Below are the code and all the weights of a small trained network. Each question names an input and a class and asks about switching units off, where a switched-off unit gives its printed mean instead of its output.

import numpy as np


def w(rows, s, z=0):
    codes = np.array(rows[::2]) - 128.0
    scale = np.full(codes.shape[1], s)
    scale[-1] = z or s
    return codes * scale


def norm(h):
    return h / np.sqrt((h * h).mean(-1, keepdims=True) + 1e-5)


def f(y):
    return np.maximum(y, 0)


def log_softmax(a):
    a = a - a.max(-1, keepdims=True)
    return a - np.log(np.exp(a).sum(-1, keepdims=True))


def net(x, mask):
    res = np.array(x, float).reshape(1, 6) / 4 @ E
    u = 0
    for l in range(2):
        y = f(norm(res) @ A[l][:, :-1].T + A[l][:, -1])
        res = res + np.where(mask[u : u + 11], y, B[l][:, -1]) @ B[l][:, :-1]
        u += 11
    return log_softmax(norm(res)[-1] @ U[:, :-1].T + U[:, -1])


A, B = {}, {}
E = w([
[25,15,163,98],'x0',
[170,59,78,65],'x1',
[82,70,107,220],'x2',
[3,224,156,62],'x3',
[10,99,51,102],'x4',
[203,78,235,72],'x5',
],0.0044)
A[0] = w([
[141,231,159,161,102],'0.n0',
[118,219,246,135,73],'0.n1',
[153,176,74,174,82],'0.n2',
[72,27,40,165,53],'0.n3',
[57,74,60,55,63],'0.n4',
[238,108,39,112,79],'0.n5',
[136,97,255,164,51],'0.n6',
[57,167,111,40,6],'0.n7',
[180,166,71,73,179],'0.n8',
[148,70,63,107,203],'0.n9',
[131,32,214,186,5],'0.n10',
],0.0089,0.0024)
B[0] = w([
[222,199,218,215,225],'0.n0',
[213,206,184,172,236],'0.n1',
[79,208,152,191,199],'0.n2',
[125,84,139,229,255],'0.n3',
[75,186,174,124,225],'0.n4',
[152,99,33,67,248],'0.n5',
[192,115,196,105,212],'0.n6',
[35,232,39,2,202],'0.n7',
[133,130,31,204,219],'0.n8',
[191,187,117,5,222],'0.n9',
[106,93,190,97,215],'0.n10',
],0.0058,0.0042)
A[1] = w([
[139,125,133,72,126],'1.n0',
[184,99,240,111,119],'1.n1',
[196,93,216,138,5],'1.n2',
[150,185,180,143,59],'1.n3',
[139,118,5,207,175],'1.n4',
[90,89,135,94,155],'1.n5',
[50,58,80,235,59],'1.n6',
[94,60,94,159,51],'1.n7',
[107,2,104,135,57],'1.n8',
[183,10,155,169,200],'1.n9',
[107,76,202,132,158],'1.n10',
],0.0095,0.0021)
B[1] = w([
[67,76,32,236,162],'1.n0',
[127,107,202,18,249],'1.n1',
[37,99,161,14,224],'1.n2',
[211,164,210,166,207],'1.n3',
[134,77,156,139,253],'1.n4',
[178,204,67,206,167],'1.n5',
[96,20,190,165,208],'1.n6',
[124,162,191,248,163],'1.n7',
[188,230,160,195,182],'1.n8',
[3,74,95,91,244],'1.n9',
[160,52,79,130,189],'1.n10',
],0.0054,0.0048)
U = w([
[46,25,134,238,126],'0',
[103,22,196,31,82],'1',
[176,186,212,95,171],'2',
[210,66,8,90,49],'3',
[2,185,82,80,247],'4',
[161,191,114,216,83],'5',
],0.015,0.0014)

Each question gives the input, the list of numbers given to net, and the class t.
The units are the neurons (one row each of A and B). Each row of codes is followed by its name. A weight is (code - 128) times the scale printed after its matrix; where a second scale follows, it is the last column's (A, B and U).
mask holds one flag per neuron, layer by layer. A switched-off neuron (its flag False) gives its mean, the last column of its row in B, instead of its output. The means were averaged over made-up inputs and are rounded, as every weight is.
A unit's drop is (log p(t) with every unit on - log p(t) with that unit switched off) / (log p(t) with every unit on - log p(t) with every unit switched off).
most important unit: the unit with the biggest drop
k most important neurons: the k neurons with the biggest drops, biggest first
k most important neurons of layer l: the k neurons of layer l with the biggest drops, biggest first
drop of u: that unit's drop, to one decimal
input [-6,0,7,-3,-1,-3], class 0: 2 most important neurons	0.n1; 1.n4
input [-7,2,6,-1,1,7], class 3: most important unit	0.n5
input [1,0,-2,-6,-8,-4], class 1: 3 most important neurons of layer 1	1.n9; 1.n5; 1.n2
input [1,4,-2,5,-5,-7], class 5: 2 most important neurons of layer 0	0.n0; 0.n5
input [-2,6,-6,4,-6,-7], class 5: 2 most important neurons	0.n0; 0.n8
input [7,-7,-5,2,-4,-5], class 5: 2 most important neurons of layer 1	1.n2; 1.n9
input [7,3,-6,8,-2,6], class 4: 2 most important neurons of layer 0	0.n7; 0.n0
input [8,4,-8,-5,5,-4], class 4: 2 most important neurons	0.n9; 0.n4
input [-1,-8,-8,6,1,-4], class 5: 2 most important neurons of layer 0	0.n0; 0.n1
input [-3,2,1,7,-6,-8], class 5: 2 most important neurons of layer 1	1.n1; 1.n2
input [-8,-4,-1,-8,-2,1], class 3: 2 most important neurons	0.n5; 0.n4
input [7,-6,1,-8,-6,-7], class 1: 3 most important neurons of layer 0	0.n10; 0.n8; 0.n6
input [-3,-7,7,-5,-6,6], class 1: 3 most important neurons of layer 1	1.n2; 1.n9; 1.n1
input [6,0,1,-8,-4,-3], class 1: most important unit	0.n9
input [2,0,3,2,0,-7], class 0: 2 most important neurons	0.n3; 1.n6
input [-7,-7,3,2,6,-4], class 5: drop of 1.n2	0.1
input [3,8,-8,-1,0,-4], class 3: drop of 1.n2	0.2
input [8,6,-8,-5,0,-2], class 3: drop of 0.n9	0.3
input [-2,4,8,-1,-7,6], class 1: drop of 0.n1	0.0
input [-7,-2,-8,0,-4,-3], class 5: most important unit	0.n8
